Below is a small trained network, with its code and all its weights. Each question gives an input and a class and asks what happens when units are switched off, that is, made to give their printed mean instead of their output.

import numpy as np


def w(rows, s, z=0):
    codes = np.array(rows[::2]) - 128.0
    scale = np.full(codes.shape[1], s)
    scale[-1] = z or s
    return codes * scale


def norm(h):
    return h / np.sqrt((h * h).mean(-1, keepdims=True) + 1e-5)


def f(y):
    return y / 2 * (1 + np.tanh(0.7978845608 * (y + 0.044715 * y**3)))


def log_softmax(a):
    a = a - a.max(-1, keepdims=True)
    return a - np.log(np.exp(a).sum(-1, keepdims=True))


def net(x, mask):
    res = np.array(x, float).reshape(1, 6) / 4 @ E
    u = 0
    for l in range(4):
        y = f(norm(res) @ A[l][:, :-1].T + A[l][:, -1])
        res = res + np.where(mask[u : u + 9], y, B[l][:, -1]) @ B[l][:, :-1]
        u += 9
    return log_softmax(norm(res)[-1] @ U[:, :-1].T + U[:, -1])


A, B = {}, {}
E = w([
[143,216,229,126,115,51,70,153,114],'x0',
[226,90,130,115,246,115,115,144,75],'x1',
[119,120,124,32,117,196,41,100,142],'x2',
[90,114,125,70,137,127,156,236,127],'x3',
[128,125,129,127,130,129,128,127,129],'x4',
[199,158,129,91,69,153,174,131,101],'x5',
],0.012)
A[0] = w([
[255,127,198,48,46,195,223,118,150,32],'0.n1',
[78,145,167,128,80,54,82,143,43,3],'0.n2',
[148,71,103,226,83,98,170,174,126,12],'0.n3',
[49,177,124,94,55,153,120,92,187,173],'0.n4',
[177,76,26,127,147,151,144,110,179,30],'0.n5',
[156,143,138,126,165,89,120,10,79,132],'0.n6',
[115,169,91,16,171,179,58,119,49,178],'0.n7',
[150,147,102,201,135,58,190,191,64,35],'0.n8',
[89,60,38,168,158,40,22,169,169,169],'0.n9',
],0.0062,0.0051)
B[0] = w([
[138,241,1,150,145,66,63,155,99,176],'0.n1',
[139,167,163,130,162,186,132,126,114,135],'0.n2',
[90,227,137,37,198,110,168,43,170,141],'0.n3',
[219,108,165,187,135,163,170,171,182,255],'0.n4',
[137,175,120,181,105,196,153,160,88,145],'0.n5',
[171,78,152,158,89,119,151,156,141,174],'0.n6',
[149,144,143,155,170,52,239,126,225,232],'0.n7',
[114,164,125,86,138,79,180,75,210,170],'0.n8',
[182,202,74,131,85,138,140,165,122,198],'0.n9',
],0.008,0.005)
A[1] = w([
[148,119,125,154,103,129,90,7,102,1],'1.n1',
[109,121,134,24,120,157,80,86,140,101],'1.n2',
[176,57,124,120,131,74,99,132,137,59],'1.n3',
[119,65,185,142,66,133,135,130,128,58],'1.n4',
[123,133,211,116,153,93,84,150,103,56],'1.n5',
[153,154,126,209,157,146,173,176,160,195],'1.n6',
[64,97,118,187,189,117,54,142,173,133],'1.n7',
[128,135,114,69,128,171,74,114,179,125],'1.n8',
[160,132,133,58,143,171,71,84,145,137],'1.n9',
],0.011,0.0049)
B[1] = w([
[169,21,143,168,63,57,97,128,103,149],'1.n1',
[50,192,121,150,191,25,197,74,97,134],'1.n2',
[160,103,156,147,113,216,151,131,241,136],'1.n3',
[159,89,139,128,154,145,71,132,222,134],'1.n4',
[133,183,163,73,103,185,132,78,85,157],'1.n5',
[163,90,136,2,108,124,124,43,185,254],'1.n6',
[254,228,49,131,39,113,183,191,48,158],'1.n7',
[115,145,93,199,205,41,230,134,165,153],'1.n8',
[119,118,142,195,120,57,208,124,113,150],'1.n9',
],0.0089,0.0095)
A[2] = w([
[140,117,119,228,129,137,32,29,78,82],'2.n1',
[175,160,28,115,98,85,89,158,96,83],'2.n2',
[176,93,121,158,252,118,78,153,73,75],'2.n3',
[186,72,136,83,205,136,78,111,88,97],'2.n4',
[100,46,80,134,151,223,126,88,134,85],'2.n5',
[48,132,110,151,14,161,76,112,196,25],'2.n6',
[118,129,134,80,139,63,195,90,151,114],'2.n7',
[56,65,31,144,143,215,127,113,103,1],'2.n8',
[79,118,148,56,150,131,130,222,111,94],'2.n9',
],0.011,0.0051)
B[2] = w([
[107,61,128,97,59,97,133,144,126,161],'2.n1',
[162,161,59,111,35,150,93,126,123,169],'2.n2',
[95,175,192,124,76,152,243,174,159,149],'2.n3',
[70,148,185,157,68,222,184,159,190,169],'2.n4',
[138,135,190,123,169,133,68,88,75,169],'2.n5',
[143,143,188,147,164,204,204,205,152,184],'2.n6',
[144,112,80,161,179,148,82,99,178,255],'2.n7',
[111,167,111,144,175,152,84,146,65,148],'2.n8',
[131,5,114,150,49,82,83,105,151,159],'2.n9',
],0.013,0.0085)
A[3] = w([
[155,179,137,96,112,148,113,144,101,135],'3.n1',
[111,115,141,79,118,153,33,93,101,253],'3.n2',
[92,182,247,120,116,76,78,110,123,177],'3.n3',
[79,132,112,78,135,104,132,169,141,131],'3.n4',
[83,59,97,71,130,124,108,175,121,117],'3.n5',
[44,149,122,197,80,147,123,136,133,90],'3.n6',
[97,103,69,136,136,162,213,69,63,173],'3.n7',
[86,120,155,161,139,119,123,119,118,44],'3.n8',
[176,136,124,118,127,175,162,131,141,29],'3.n9',
],0.015,0.0057)
B[3] = w([
[107,126,75,192,136,172,121,108,117,191],'3.n1',
[129,90,97,113,152,208,90,92,153,196],'3.n2',
[98,95,83,126,198,147,94,162,85,254],'3.n3',
[206,106,158,204,133,98,178,102,60,147],'3.n4',
[163,71,180,161,66,86,112,98,102,158],'3.n5',
[145,139,145,56,148,143,208,118,70,132],'3.n6',
[110,164,173,150,170,64,44,183,93,211],'3.n7',
[131,123,103,141,80,71,195,163,9,110],'3.n8',
[88,155,114,102,111,152,144,149,132,218],'3.n9',
],0.013,0.0061)
U = w([
[114,148,189,125,149,176,204,169,162,145],'0',
[112,132,150,125,196,154,28,157,61,124],'1',
[116,144,112,147,202,28,183,82,170,109],'2',
[151,31,158,129,70,95,125,118,113,124],'3',
[155,197,52,125,85,130,147,143,86,107],'4',
[131,110,114,132,140,165,93,128,179,255],'5',
[67,125,133,29,111,150,117,49,149,44],'6',
[3,154,161,66,89,93,111,90,113,3],'7',
],0.019,0.0094)

Each question gives the input, the list of numbers given to net, and the class t.
The units are the neurons (one row each of A and B). Each row of codes is followed by its name. A weight is (code - 128) times the scale printed after its matrix; where a second scale follows, it is the last column's (A, B and U).
mask holds one flag per neuron, layer by layer. A switched-off neuron (its flag False) gives its mean, the last column of its row in B, instead of its output. The means were averaged over made-up inputs and are rounded, as every weight is.
A unit's drop is (log p(t) with every unit on - log p(t) with that unit switched off) / (log p(t) with every unit on - log p(t) with every unit switched off).
The circuit of an input: a set's keep is (log p(t) with only the set's units on - log p(t) with every unit switched off) / (log p(t) with every unit on - log p(t) with every unit switched off). Starting from the 12 units with the biggest drops (on a tie, the unit counted first), units are removed one at a time, each time the one whose removal leaves the highest keep (on an exact tie, the one counted first), for as long as the keep stays at least 0.8.
circuit, biggest first: the units of the circuit, biggest drop first
top k neurons: the k neurons with the biggest drops, biggest first
k most important neurons of layer l: the k neurons of layer l with the biggest drops, biggest first
input [-6,3,5,4,6,8], class 4: top 2 neurons => [0.n1, 2.n2]
input [-3,7,-4,-5,7,0], class 0: top neuron => [2.n4]
input [-4,-1,-1,3,-1,-3], class 1: circuit, biggest first => [0.n7, 3.n7]
input [7,-7,8,-7,-3,-6], class 2: circuit, biggest first => [1.n8, 1.n2]
input [-1,-2,5,-8,-5,-7], class 3: circuit, biggest first => [1.n1, 2.n1]
input [-3,5,-5,-8,2,4], class 3: circuit, biggest first => [0.n7, 1.n1, 2.n1]
input [4,5,-5,-3,-8,-2], class 5: 2 most important neurons of layer 2 => [2.n6, 2.n7]
input [-8,-3,-8,6,0,7], class 1: 2 most important neurons of layer 0 => [0.n7, 0.n4]
input [-6,-3,3,7,4,-7], class 3: 2 most important neurons of layer 2 => [2.n9, 2.n7]
input [-4,6,3,-5,-5,3], class 0: circuit, biggest first => [2.n4, 2.n3]
input [-4,6,-3,-2,6,8], class 4: circuit, biggest first => [0.n1, 2.n2]
input [-7,0,-7,-5,-2,3], class 1: circuit, biggest first => [3.n7, 0.n7]
input [-1,1,-7,-2,7,-8], class 4: top 2 neurons => [1.n7, 2.n2]
input [8,-3,5,8,1,-1], class 1: circuit, biggest first => [3.n3]
input [4,-4,-4,-4,-6,4], class 5: circuit, biggest first => [0.n7, 3.n3, 1.n7]
input [8,5,-5,-6,7,8], class 1: circuit, biggest first => [3.n3, 0.n7]
input [0,-2,3,2,2,-2], class 6: 2 most important neurons of layer 0 => [0.n4, 0.n7]
input [-5,6,8,-7,-2,2], class 2: circuit, biggest first => [1.n9, 1.n2]
input [-4,7,6,-4,1,-8], class 4: top 3 neurons => [1.n7, 0.n4, 2.n2]
input [0,3,1,-3,1,8], class 4: circuit, biggest first => [0.n1]
input [-4,-6,1,-7,-7,5], class 3: top 3 neurons => [1.n1, 2.n1, 0.n7]
input [1,-8,8,7,-8,4], class 0: top 2 neurons => [0.n4, 2.n6]
input [6,-4,4,1,5,-6], class 1: 3 most important neurons of layer 0 => [0.n1, 0.n2, 0.n4]
input [1,1,-8,-2,-3,7], class 2: top 2 neurons => [0.n8, 1.n7]
input [-5,-2,2,-4,0,6], class 4: top 3 neurons => [0.n1, 2.n2, 2.n7]
